Below is a small trained network, with its code and all its weights. Each question gives an input and a class and asks what happens when units are switched off, that is, made to give their printed mean instead of their output.

import numpy as np


def w(rows, s, z=0):
    codes = np.array(rows[::2]) - 128.0
    scale = np.full(codes.shape[1], s)
    scale[-1] = z or s
    return codes * scale


def f(y):
    return y / 2 * (1 + np.tanh(0.7978845608 * (y + 0.044715 * y**3)))


def log_softmax(a):
    a = a - a.max(-1, keepdims=True)
    return a - np.log(np.exp(a).sum(-1, keepdims=True))


def net(x, mask):
    res = np.array(x, float).reshape(1, 4) / 4 @ E
    y = f(res @ A[0][:, :-1].T + A[0][:, -1])
    res = res + np.where(mask, y, B[0][:, -1]) @ B[0][:, :-1]
    return log_softmax(res[-1] @ U[:, :-1].T + U[:, -1])


A, B = {}, {}
E = w([
[143,40,54,32],'x0',
[127,128,124,128],'x1',
[255,78,118,209],'x2',
[235,193,188,41],'x3',
],0.0071)
A[0] = w([
[111,209,192,212,113],'N0',
[108,210,193,205,100],'N1',
[223,168,191,71,94],'N2',
[115,182,155,62,156],'N3',
[93,222,191,194,75],'N4',
[114,215,154,199,101],'N5',
[24,98,132,131,98],'N6',
[227,69,116,202,30],'N7',
[72,71,96,197,131],'N8',
[8,184,162,28,52],'N9',
[55,64,111,190,127],'N10',
[182,190,182,48,148],'N11',
[243,53,123,214,9],'N12',
[134,29,64,45,104],'N13',
[70,168,107,99,167],'N14',
[75,49,83,222,128],'N15',
[69,117,28,201,119],'N16',
[240,67,111,206,132],'N17',
[210,175,174,73,144],'N18',
[133,50,42,3,102],'N19',
[135,67,82,74,73],'N20',
[85,91,98,182,76],'N21',
],0.0071,0.0014)
B[0] = w([
[200,156,81,140,190],'N0',
[194,163,80,130,186],'N1',
[165,81,177,97,242],'N2',
[91,113,168,127,183],'N3',
[173,170,77,141,185],'N4',
[173,159,78,134,170],'N5',
[108,103,170,145,184],'N6',
[27,169,148,185,224],'N7',
[162,70,168,85,199],'N8',
[30,183,143,190,241],'N9',
[156,90,160,86,202],'N10',
[133,69,188,84,237],'N11',
[1,162,144,192,246],'N12',
[189,190,45,161,230],'N13',
[81,150,161,151,166],'N14',
[171,63,171,71,229],'N15',
[162,81,155,79,208],'N16',
[34,160,139,168,255],'N17',
[127,63,167,61,233],'N18',
[166,181,92,158,255],'N19',
[165,172,95,149,176],'N20',
[173,105,164,79,166],'N21',
],0.0089,0.0047)
U = w([
[38,153,135,157,253],'0',
[195,49,182,79,57],'1',
[225,176,10,141,37],'2',
],0.013,0.0028)

Each question gives the input, the list of numbers given to net, and the class t.
The units are the neurons (one row each of A and B). Each row of codes is followed by its name. A weight is (code - 128) times the scale printed after its matrix; where a second scale follows, it is the last column's (A, B and U).
mask holds one flag per neuron, in row order. A switched-off neuron (its flag False) gives its mean, the last column of its row in B, instead of its output. The means were averaged over made-up inputs and are rounded, as every weight is.
A unit's drop is (log p(t) with every unit on - log p(t) with that unit switched off) / (log p(t) with every unit on - log p(t) with every unit switched off).
The circuit of an input: a set's keep is (log p(t) with only the set's units on - log p(t) with every unit switched off) / (log p(t) with every unit on - log p(t) with every unit switched off). Starting from the 12 units with the biggest drops (on a tie, the unit counted first), units are removed one at a time, each time the one whose removal leaves the highest keep (on an exact tie, the one counted first), for as long as the keep stays at least 0.8.
circuit, biggest first: the units of the circuit, biggest drop first
top k neurons: the k neurons with the biggest drops, biggest first
drop when u is switched off: that unit's drop, to one decimal
input [5,-7,5,-4], class 0: circuit, biggest first	[N12]
input [4,5,4,0], class 0: circuit, biggest first	[N12, N17]
input [6,-1,4,4], class 2: top 3 neurons	[N13, N19, N9]
input [6,5,-5,3], class 2: top 3 neurons	[N13, N19, N12]
input [5,-4,4,1], class 2: top 2 neurons	[N13, N9]
input [7,-6,7,4], class 0: top 3 neurons	[N12, N17, N7]
input [5,7,4,-6], class 1: top 2 neurons	[N15, N8]
input [-7,4,6,-4], class 2: top 3 neurons	[N0, N1, N5]
input [7,3,7,-2], class 0: drop when N7 is switched off	0.5
input [8,-3,8,6], class 0: drop when N12 is switched off	0.4
input [-1,4,4,1], class 0: drop when N12 is switched off	0.0
input [8,-3,8,7], class 0: drop when N12 is switched off	0.4
